Below are the code and all the weights of a small trained network. Each question names an input and a target symbol and asks about switching units off, where a switched-off unit gives its printed mean instead of its output.

import numpy as np


def w(rows, s, z=0):
    codes = np.array(rows[::2]) - 128.0
    scale = np.full(codes.shape[1], s)
    scale[-1] = z or s
    return codes * scale


def norm(h):
    return h / np.sqrt((h * h).mean(-1, keepdims=True) + 1e-5)


def f(y):
    return y / 2 * (1 + np.tanh(0.7978845608 * (y + 0.044715 * y**3)))


def softmax(a):
    e = np.exp(a - a.max(-1, keepdims=True))
    return e / e.sum(-1, keepdims=True)


def log_softmax(a):
    a = a - a.max(-1, keepdims=True)
    return a - np.log(np.exp(a).sum(-1, keepdims=True))


def net(x, mask):
    ids = ['ΓΘΨαλπσ'.index(c) for c in x.split()]
    T = len(ids)
    res = E[ids] + P[:T]
    r = norm(res)
    for j in range(3):
        rows = slice(3 * j, 3 * j + 3)
        q, k, v = (r @ M[0][rows].T for M in (Q, K, V))
        z = softmax(np.where(np.tri(T) > 0, q @ k.T / 3**0.5, -1e9)) @ v
        o = O[0][rows]
        res = res + np.where(mask[j], z, o[:, -1]) @ o[:, :-1]
    y = f(norm(res) @ A[0][:, :-1].T + A[0][:, -1])
    res = res + np.where(mask[3:11], y, B[0][:, -1]) @ B[0][:, :-1]
    return log_softmax(norm(res)[-1] @ U[:, :-1].T + U[:, -1])


Q, K, V, O, A, B = {}, {}, {}, {}, {}, {}
E = w([
[213,163,190,15,112],'Γ',
[74,172,197,82,230],'Θ',
[160,114,126,161,225],'Ψ',
[205,148,226,98,156],'α',
[44,43,53,108,198],'λ',
[109,1,165,72,171],'π',
[168,44,155,200,166],'σ',
],0.015)
P = w([
[247,106,62,103,197],'0',
[225,84,74,97,193],'1',
[213,80,79,113,193],'2',
[197,100,102,115,172],'3',
[186,107,115,123,163],'4',
[173,112,124,133,159],'5',
[158,117,133,140,156],'6',
[148,124,141,154,152],'7',
[138,129,151,161,146],'8',
[128,133,159,173,146],'9',
[116,135,166,182,141],'10',
[101,137,173,185,136],'11',
[98,141,190,192,132],'12',
[91,146,202,182,118],'13',
],0.012)
Q[0] = w([
[126,59,141,103,135],'head 0',
[142,138,92,158,71],'head 0',
[110,100,177,103,150],'head 0',
[135,117,156,92,140],'head 1',
[111,118,191,124,144],'head 1',
[133,131,108,140,70],'head 1',
[164,3,187,139,120],'head 2',
[124,114,113,96,134],'head 2',
[146,107,153,123,186],'head 2',
],0.047)
K[0] = w([
[89,132,169,190,121],'head 0',
[194,125,96,98,226],'head 0',
[84,112,131,162,44],'head 0',
[84,212,173,169,165],'head 1',
[114,220,105,96,153],'head 1',
[223,96,56,152,62],'head 1',
[4,107,236,194,205],'head 2',
[157,114,154,117,181],'head 2',
[82,143,195,155,58],'head 2',
],0.031)
V[0] = w([
[166,254,154,153,178],'head 0',
[105,151,58,124,103],'head 0',
[162,100,90,215,110],'head 0',
[169,45,134,177,50],'head 1',
[86,32,152,50,132],'head 1',
[136,62,185,141,170],'head 1',
[146,174,118,135,186],'head 2',
[137,139,85,184,151],'head 2',
[129,153,98,100,192],'head 2',
],0.04)
O[0] = w([
[229,212,194,104,68,98],'head 0',
[67,101,195,159,88,42],'head 0',
[150,121,106,226,111,150],'head 0',
[205,59,125,170,216,4],'head 1',
[188,59,168,89,51,158],'head 1',
[163,132,251,125,139,217],'head 1',
[99,212,128,117,131,179],'head 2',
[56,124,102,152,112,108],'head 2',
[89,205,111,141,179,174],'head 2',
],0.026,0.039)
A[0] = w([
[110,72,153,150,113,81],'neuron 0',
[70,113,93,120,132,142],'neuron 1',
[97,111,184,116,162,150],'neuron 2',
[107,163,106,51,35,118],'neuron 3',
[63,124,176,133,50,173],'neuron 4',
[174,86,63,254,141,3],'neuron 5',
[172,73,97,127,181,112],'neuron 6',
[147,88,168,89,130,149],'neuron 7',
],0.043,0.0058)
B[0] = w([
[121,191,102,130,167,143],'neuron 0',
[162,157,128,118,95,163],'neuron 1',
[142,97,111,127,65,156],'neuron 2',
[95,37,120,156,151,255],'neuron 3',
[142,67,164,112,93,212],'neuron 4',
[103,45,240,254,119,171],'neuron 5',
[120,154,30,149,129,156],'neuron 6',
[105,165,115,138,147,145],'neuron 7',
],0.061,0.035)
U = w([
[147,108,143,98,137,55],'Γ',
[4,217,154,130,137,76],'Θ',
[182,158,169,91,158,254],'Ψ',
[175,127,130,114,33,92],'α',
[134,113,158,221,158,116],'λ',
[130,80,127,96,246,52],'π',
[126,112,50,116,165,224],'σ',
],0.014,0.0053)

Each question gives the input, a string of symbols that net reads in full, and the target symbol t.
The units are the heads (3 rows each of Q, K, V and O) and the neurons (one row each of A and B). Each row of codes is followed by its name. A weight is (code - 128) times the scale printed after its matrix; where a second scale follows, it is the last column's (O, A, B and U).
mask holds one flag per unit, heads first, then neurons. A switched-off unit (its flag False) gives its mean, the last column of its rows in O or B, instead of its output. The means were averaged over made-up inputs and are rounded, as every weight is.
A unit's drop is (log p(t) with every unit on - log p(t) with that unit switched off) / (log p(t) with every unit on - log p(t) with every unit switched off).
The circuit of an input: a set's keep is (log p(t) with only the set's units on - log p(t) with every unit switched off) / (log p(t) with every unit on - log p(t) with every unit switched off). Starting from all 11 units, units are removed one at a time, each time the one whose removal leaves the highest keep (on an exact tie, the one counted first), for as long as the keep stays at least 0.8.
units of the circuit, in order: the units of the circuit, biggest drop first
unit that matters most: the unit with the biggest drop
k most important neurons: the k neurons with the biggest drops, biggest first
which heads matter: for each layer, one digit per head in row order, 1 if its drop is at least 0.15 and else 0, layers parted by /
drop when u is switched off: that unit's drop, to one decimal
input π Γ Ψ λ α Γ, target α: unit that matters most : neuron 2
input Γ λ λ Γ α Γ Γ Γ, target π: 3 most important neurons : (neuron 1; neuron 4; neuron 5)
input π α π α Ψ, target σ: which heads matter : 110
input Γ Γ α π λ, target σ: which heads matter : 110
input α Γ Ψ Γ, target Θ: units of the circuit, in order : (head 2; head 1; neuron 3)
input α α σ Γ α Γ Γ Θ α Θ Γ, target Ψ: which heads matter : 100
input Θ Ψ Ψ, target Θ: which heads matter : 001
input α π Ψ α Ψ σ α Ψ α α, target Ψ: which heads matter : 010
input Θ Γ π, target Θ: which heads matter : 001
input α σ σ α α α Ψ, target Ψ: which heads matter : 010
input π Γ λ Γ, target α: units of the circuit, in order : (head 0; neuron 3; neuron 1; head 1)
input λ Ψ Ψ Γ α α π α α α α α, target Ψ: which heads matter : 000
input σ π α π α α σ Γ π α π Ψ Γ, target σ: which heads matter : 111
input Γ α α σ Θ σ π α α λ Θ, target α: most important neuron : (neuron 1)
input λ σ π π Ψ α, target σ: which heads matter : 110
input π λ σ α α α σ Θ π Θ, target σ: which heads matter : 100
input Θ σ α, target Θ: which heads matter : 001
input α λ α Ψ, target α: which heads matter : 110
input π α α Γ π, target σ: which heads matter : 010
input σ Γ α α σ π α Γ α Γ α Γ, target Ψ: unit that matters most : head 1
input Γ α λ π σ α λ α α, target α: 2 most important neurons : (neuron 2; neuron 3)
input Γ Γ Γ, target π: 2 most important neurons : (neuron 5; neuron 4)
input α λ Ψ Θ, target α: 2 most important neurons : (neuron 4; neuron 1)
input π α α Γ λ α α Ψ λ α α, target α: drop when neuron 6 is switched off : 0.1
input λ α α Θ Θ Ψ λ σ λ σ Γ α Γ λ, target α: drop when head 1 is switched off : -0.4
input Θ α π λ, target Θ: drop when head 2 is switched off : 1.0
input Γ Ψ λ σ α α α Γ Γ α Ψ, target Ψ: unit that matters most : head 1
